W =
2.71,2.71,-5.08,3.66
0.88,0.88,6.22,5.00
-1.61,-1.61,-2.34,1.51
2.98,2.98,0.53,-0.14
6.93,6.93,2.05,2.42
-0.56,-0.56,-4.62,-4.19
-0.76,-0.76,-1.51,-1.59
-1.15,-1.15,3.03,4.12
2.68,2.68,-2.76,0.47
-1.42,-1.42,-1.01,-4.18
-2.48,-2.48,2.54,6.59
-6.27,-6.27,-2.10,5.53
1.35,1.35,-3.74,-1.92
-1.57,-1.57,-1.73,0.50
Indices start at 0.
The entry in the top-left corner -> 2.71
Which number is the entry in row 0 and column 2?
Answer: -5.08
The entry just left of 2.05: 6.93
The entry in the bottom-left corner -> -1.57
Which number is the entry at row 2, column 0?
Answer: -1.61
The top-right entry is 3.66
Which number is the entry in row 1 and column 0?
Answer: 0.88
The entry in row 1 and column 2 is 6.22
The entry just left of -0.14 is 0.53
The entry in the bottom-right corner is 0.50
Which number is the entry in row 0 and column 1?
Answer: 2.71
The entry just right of 0.53 -> -0.14
The entry directly below 2.54 -> -2.10
Which number is the entry directly below 3.03?
Answer: -2.76

Questions about the table below. Rows and columns are numbered from 0.
1) Which number is the entry in row 0 and column 1?
2) Which number is the top-right entry?
3) Which number is the entry in the top-left corner?
4) Which number is the entry at row 1, column 0?
5) Which number is the entry in row 1 and column 2?
array([[45, 42, 68, 26, 21, 25, 37, 45, 44, 52, 46, 35, 49, 30, 64],
       [66, 21, 87, 25, 80, 36, 36, 41, 53, 37, 35, 47, 15, 20, 12]])
1) 42
2) 64
3) 45
4) 66
5) 87

array([ -35,  300,  987, -340, -200,  346,  -53, -155, -246,   85,  128,
        212,  169,  326, -575])
Report the entry just right of the centre entry.
Answer: -246
The entry just left of 128 is 85
The entry just left of the centre entry is -53
The entry just right of -53 is -155
